Each row is followed by its class.
[ 18  -6 -15  -7  11  -3  15 -27  14 -27 -15  -1 -31  20   4   3 -20  -9
  33  21 -22 -24  42 -18  10 -27 -27  39 114   5  -8  -9  -1  17]
z965
[ 52   7  -3  29   7   6 -22 -43  25   5  24  -7  -2 -25  15  33  13  49
  19  -5  -2 -12  16 -39   1  -1  -7 -15  43  -4 -24 -22   1  17]
z706
[ 48  10  -2  28   2   6 -33 -36  18   5  27 -18   5 -31   5  26  16  57
  27  -2   9  -6  23 -44  -8  -8  -2 -18  33  -7 -15 -28   7  16]
z306
[  8  -6  -5  39  -2  17  13  21 -27 -44 -11 -42   4 -21   5   0  -6  44
   6 -19   9  11  22 -18  12  -4   5  14 -11  16  -2 -11  15 -20]
z190
[ 49   6   1  28   5   1 -29 -42  18   1  30 -15  -4 -22   3  34  18  57
  24  -1   6  -3  23 -43  -4  -5   0 -16  37  -7 -19 -21   9  18]
z190
[ 20 -20 -23  14  25 -12  23  -3  10 -23 -15   5 -25  29  19   1  -3  -7
  41  18 -34   0  32 -25   7 -30 -32  37 112  12 -29 -23  -9  24]
z275
[ 21  -5 -15   4  16  -7  17 -19  13 -20 -13  -2 -24  21  11   2  -7  -5
  37   9 -22 -13  36 -22   9 -35 -27  42 106   6 -13 -11  -1  22]
z482
[ 51   9  -8  23   2   4 -21 -41  27   6  21  -8   3 -28  19  32   4  43
  18  -5  -5 -19  23 -34  -8  -9  -9 -19  43  -4 -20 -26   1  18]
z306
[ 49   8  -4  25   3   2 -23 -34  17   8  30 -13   1 -32   5  28  11  48
  31  -4   3  -4  15 -35 -13  -2  -3 -20  32  -7 -17 -40   7  13]
z751
[ 10  -1  -8  42   7  16   3  33 -41 -44  -4 -49   5 -27   6   0  -5  45
  27 -15  15  10  12 -20  14  -2   8   8  -8  15  -5 -26   9 -24]
z751
[ 25  -4 -21   7  16  -7  19 -18  12 -24 -11   0 -28  21  16   2 -14  -5
  35  14 -27 -12  35 -23  12 -36 -34  43 110   7 -18 -10  -2  25]
z275
[ 33   9  -6  28   6   5 -32 -30  18  11  25 -11  12 -27   6  27  16  47
  25  -6  10  -5  12 -36  -5  -7  -3 -23  30  -6 -19 -27  10  13]
z259
[ 30  -8 -16   6  23 -11  11  -8  15 -26  -9   0 -23  19  15   8  -9  -2
  49  12 -28  -9  33 -22  13 -24 -31  26 104   9 -27 -19  -6  18]
z751
[ 46  13  -9  19  -4   0 -25 -37  27   3  21  -8  -3 -19   3  27   9  52
  15  -4  -5  -7  19 -39  -7  -5  -8 -17  45  -8 -21 -32  12  21]
z360
[ 52  13  -2  21  -1  -3 -24 -35  26  12  33  -4   2 -29   0  28   7  42
  21   2  -3  -6  16 -36 -18  -4 -15 -29  30  -7 -15 -36   9  15]
z751
[ 42   2  -3  33  10   4 -34 -42  18   1  20 -14   6 -19   8  30  23  54
  27  -4   5   0  22 -41  -1  -5  -7 -16  41  -8 -19 -25  10  12]
z250
[ 54  11 -12  33   2   9 -27 -32  24   8  31  -8   8 -29  21  29  13  49
  22  -9   0 -12  19 -42   1   1 -15 -13  39 -10 -17 -24   5  23]
z218
[ 48   8   0  28  -1   7 -32 -41  15   4  35 -17   1 -30   9  31  19  61
  22  -9  13  -4  17 -37  -4  -6   6 -17  23  -9 -12 -18  13  19]
z190
[ -2   5  -8  48  -2  19  -3  27 -32 -43 -13 -48   7 -31   5  -2  -9  40
  24 -16  12  14  16 -13  16   1   3  12   1  11  -5 -20  12 -18]
z250
[ 48   9  -8  28   6   5 -21 -37  21  11  27  -5   3 -27  19  30   8  47
  20  -4   2  -8  16 -36  -4  -6 -15 -17  45  -7 -22 -23   3  21]
z275
[ 12   1  -6  36   0  10   1  13 -29 -40  -9 -44  -6 -24   0   6 -13  44
  10 -12   5   5  15 -23   6 -13   9  12  -5  20  -5 -19  17 -24]
z190
[ 47   6  -3  32   4   6 -29 -31   8  -6  25 -24   7 -25   8  24  20  61
  27  -5   7  -1  24 -39   2  -9   0 -22  29  -7 -12 -25   7  17]
z306
[  1   0 -12  46   9  17  -8  26 -35 -40 -14 -45   7 -21  12   0  -3  46
  18 -22  13  15  10 -18  18  -9   4  11   3  15  -6 -16  13 -20]
z250
[ 24  -8 -15  -1  17 -16  12 -13  13 -35 -23  -7 -27  26   4   7 -11  -2
  45  20 -34  -4  36 -15  11 -24 -22  23 105   9 -23 -21  -9  18]
z306
[  4   3  -7  38  -4  19  10  27 -24 -41 -14 -41   8 -25   3   0 -15  33
  13 -13  10   6  23 -15  14   3  -2  10   4  16  -2 -10  12 -22]
z965
[  4   5 -14  37   0  19  -8  19 -31 -42 -13 -46   3 -24  13   2 -12  42
  16 -20  10   2  17 -21  17 -12   4  17   8  16  -1 -13  13 -25]
z250
[ 53  10  -9  27   4  10 -21 -33  20   1  31 -10   6 -29  16  30  10  51
  23 -10   2 -15  19 -47  -2  -2 -13 -14  39  -6 -19 -25   3  16]
z751
[ 15 -13 -21  16  21 -14  18  -1   6 -27 -12   0 -22  26  17   4  -6  -8
  55  14 -33  -5  36 -22  10 -27 -29  26 113  14 -31 -23  -5  24]
z451
[ 47   8  -3  28   5   3 -28 -34  13   3  22 -17   4 -18   3  24  22  59
  20  -7   6  -2  22 -43  -5  -9   1 -14  27  -9 -16 -25  13  13]
z360
[ 21  -1 -17   5  12  -2   6 -27  14 -29 -14  -5 -26  14  15   5 -18  -4
  39  11 -23 -16  38 -18  10 -32 -35  37 107   7 -14 -13  -2  21]
z250
[ 45  14  -4  30   6   2 -33 -40  22  11  29 -12   8 -23   7  29  17  54
  27  -4  11  -1  20 -43  -6  -6 -12 -15  34  -8 -15 -25  13  14]
z275
[ 16 -18 -21  10  21  -6  22   0   9 -24 -16   6 -25  21  18   0  -7 -11
  44  18 -37 -13  35 -20   7 -18 -28  30 108   9 -26 -13 -11  23]
z965
[  3   2  -3  36  -3  12   4  20 -21 -41 -11 -43   2 -21  -2   4 -12  36
   8 -13  10  11  18 -14  11  -4   8  11  -2  19  -4 -13  18 -24]
z190
[ 28  -2 -16   2  11  -6  18 -22  16 -27 -18  -1 -28  26  10   0 -15  -2
  26  10 -27 -11  36 -22   7 -37 -28  46 100   9 -19 -15   5  21]
z360
[ 10   3 -10  43   2  11  -6  19 -29 -40  -9 -45   2 -21   7   1  -5  45
  19 -16  11  11  12 -22  16 -10  10  10   3  21 -11 -19  15 -23]
z706
[ 13 -11 -23  13  24 -10  17  -6  11 -28 -13   4 -22  26  20   3  -7 -10
  49  16 -32 -12  31 -23  11 -21 -39  34 113  10 -28 -17 -11  25]
z275
[ -3   4  -2  41   3  16   3  24 -25 -42  -9 -40   5 -27   2   3 -12  39
  18 -15  13   2  21 -16  16   7  -3   7  -4  14  -9  -5  11 -18]
z190
[ 16  -6 -20  11  20 -14  10  -3  11 -31 -16  -2 -26  27  10   2  -6  -6
  46  16 -31  -8  36 -19  15 -26 -28  29 113   8 -32 -15  -4  26]
z360
[ 46   9  -7  27   6   2 -22 -36  25   9  28  -4   3 -21  12  33  12  50
  25  -5  -5  -9  19 -46  -5  -1 -12 -20  46  -6 -20 -34   5  22]
z451
[ 46  12  -2  24   3   5 -30 -38  24   9  26 -14   2 -32   9  25  12  48
  23  -3   1 -10  18 -39 -11 -10  -7 -20  40  -4 -11 -31   4  18]
z306
[ 14 -15 -18   7  22 -12  20  -6  13 -23 -19   9 -22  24  13   5  -4  -9
  44  16 -30 -15  32 -22   8 -13 -30  32 101   4 -34 -19 -16  27]
z259
[ 18 -11 -20  14  18 -11  18  -7   6 -34 -12   1 -28  24  14   8  -9 -11
  51  22 -31 -10  31 -19   9 -19 -25  28 107  11 -33 -21 -12  22]
z706
[ 46   9 -11  33  -2   4 -31 -32  18  10  32 -13  13 -26   8  28  18  47
  28  -6   9  -1  24 -39  -7  -3  -6 -19  26 -10 -16 -31  11  17]
z218
[ 41   6  -7  26  -1   6 -28 -30  18   5  26 -13   7 -26   2  27  15  48
  23  -2   9  -2  27 -36  -1  -4  -1 -22  34  -8  -9 -21  12  13]
z965
[ -1  10  -4  37  -3  15  11  25 -20 -39 -14 -41  11 -22   1   7 -16  28
  16 -13   9   2  18 -13  15   2  -4   6   5  15  -6  -8  13 -28]
z482
[ -1  11  -5  35  -2  11   1  29 -23 -29 -11 -39  10 -30   1  -1 -11  28
  21 -15   8   5  11  -6   9  -3   5   2  -9  12  -4 -14  13 -21]
z259
[ 14 -15 -20  11  28  -8  23  -3  11 -18 -13   9 -21  25  23   9  -6 -17
  42  14 -29 -19  32 -18  12 -27 -34  30 113   8 -29  -7 -13  23]
z482
[ 47  13  -7  19   2   1 -21 -38  36  16  22   2   5 -22  10  32   8  36
  11  -6  -5 -14  22 -34 -10  -6 -15 -23  36  -6 -23 -20   5  18]
z360
[ 14  -7 -17   5  16   3  18 -20  14 -25 -11   3 -21  18  15   0  -8  -7
  36   8 -21 -25  38 -22  13 -18 -33  42  97   3  -8  -5  -5  25]
z965
[ 16 -15 -16  -1  13 -12  24 -13  10 -31 -22  -2 -31  26   0   5 -14 -10
  42  24 -41 -11  40 -17   4 -18 -22  28 106  10 -21 -23  -7   9]
z965
[ 40   6  -2  28   1   6 -35 -33  14  14  32 -15   3 -32   1  20  19  50
  31   2  10   1  20 -37 -16  -7   2 -20  35  -8  -5 -33  14  15]
z965
[ 43  10  -6  28   4   5 -33 -36  18  10  28 -16  10 -27   3  28  14  40
  24  -2   8  -2  19 -37  -3  -9  -5 -21  28  -5 -11 -28  11   7]
z218
[  7   3 -12  37  -1  10   7  24 -35 -43 -13 -45   2 -17   6   0 -12  46
   7 -13   3   5  11 -20  15  -2   5  15  -1  14  -2 -18  12 -27]
z275
[  4   0  -9  45  -2  17   0  29 -30 -40  -8 -44  10 -23  10  -2  -8  35
  14 -12  14  16  16  -9  19  -9  15   8   0  18  -7 -13  16 -24]
z706
[ 11 -12 -24  13  22 -10   8  -8   9 -30 -20   0 -22  23  16   6 -12  -9
  47  14 -34  -3  35 -15  13 -29 -32  26 111   9 -31 -18  -6  21]
z250
[ 47   8  -3  29   5   1 -33 -40  13   5  23 -21   6 -22   0  25  19  56
  31  -2   4   2  24 -37  -3  -4  -2 -18  32  -9 -14 -32  14   9]
z218
[ 19  -6 -16   3  11  -8  13 -21  10 -27 -11  -6 -29  19   8   0 -11  -1
  43  12 -27 -14  38 -28  10 -34 -25  36 103  12 -14 -20   2  19]
z451
[ -6   5  -7  38  -3  16   1  31 -28 -33  -8 -38  10 -24   3  -8  -6  30
  13 -15  16   4  15  -9   9   0   3   4  -9  12  -5 -12  14 -17]
z360
[ 28  -5 -16  -5  10 -10  14 -30  15 -23 -12  -1 -30  25  13   4 -20  -6
  33  15 -32 -18  43 -23   9 -42 -25  40 112  12 -12 -20   2  17]
z451
[ 48   8  -5  34   0   7 -30 -37  12   8  32 -21   6 -32   2  25  20  52
  33  -3   8   2  21 -40  -4  -8   0 -16  24 -10 -12 -33  13  15]
z218
[ -3   8   1  32  -1  11   9  20 -26 -33 -13 -43   5 -21  -4   3 -14  30
  25  -7   8   2  17  -8   7   1   2   6   6  12  -6 -15  14 -31]
z482
[  1   1  -5  38  -3  17   8  17 -25 -42 -13 -45   2 -22  -6  -2  -7  32
  14  -9   7   9  20 -21  15  -4  11  19   2  17  -1 -20  12 -26]
z706
[  0   4  -1  30  -3  14   4  18 -28 -32  -5 -42   6 -29 -10  -5  -9  31
  21 -12  14   5  15 -13   4  -3   5   5 -18  13   4 -19  18 -30]
z751
[ 43   7  -3  33   7   6 -30 -33  17  17  32 -10   9 -30  14  24  20  54
  30  -4  11   0  15 -36  -9  -5  -6 -22  30  -9 -18 -22  11  15]
z275
[ -3   6  -4  38  -5  20   4  31 -32 -43 -12 -50   5 -29  -6  -4  -9  39
  25 -11   7  12  18 -13  15   9   8   6  -2  12   2 -16  12 -23]
z965
[ 24  -3 -15  -5  18  -9  12 -31  21 -17 -12   6 -26  25  13   8 -10  -4
  34   9 -28 -25  41 -28  15 -31 -29  41 102   6 -13  -9  -2  20]
z451
[ 52  15  -3  17  -2   2 -26 -43  31  11  23 -11   0 -30   9  32   6  42
  21  -2  -3 -14  21 -36 -13 -10  -6 -19  39  -4 -13 -28   3  15]
z306
[ 47  10  -5  23   8   7 -23 -40  27  11  20  -4   7 -30  15  32   9  45
  20  -9   3 -14  15 -36  -4  -4 -12 -19  39  -8 -20 -26   1  21]
z259
[ 43   8  -3  23   5   1 -25 -39  27  22  28  -1   5 -28  11  31  14  40
  23  -2   2 -11  14 -36 -13  -7  -8 -24  40  -9 -20 -25   6  18]
z482
[ 18  -7 -16   9  10  -4  14 -15   8 -34 -10  -4 -26  24   9  -7  -9   0
  33  17 -27 -14  37 -23   8 -28 -30  37 106   4 -18 -20   1  27]
z360
[  4   7  -5  41   4  16   1  25 -23 -37 -14 -44  11 -29   9   3 -10  37
  21 -20   8   3  16 -13  13  -1   1   4  -6  17  -8 -15   9 -20]
z306
[ 25   2 -21  -3   6  -6  11 -29  17 -30 -12  -6 -27  20   5   7 -25 -12
  35  20 -29 -23  40 -18  15 -33 -33  36 112   6 -14 -10   4  14]
z218
[ 56  10  -6  27   4   4 -23 -44  27   5  26  -6  -2 -24  16  34  12  46
  20  -3   0 -13  17 -39  -1  -3  -5 -13  47  -6 -20 -22   2  21]
z706
[ 10   1 -10  40   7  10  -2  23 -38 -42  -4 -46   1 -23   2  -1  -2  41
  22 -14  15   4   7 -26  12  -6   8  12  -2  16  -2 -25  13 -22]
z751
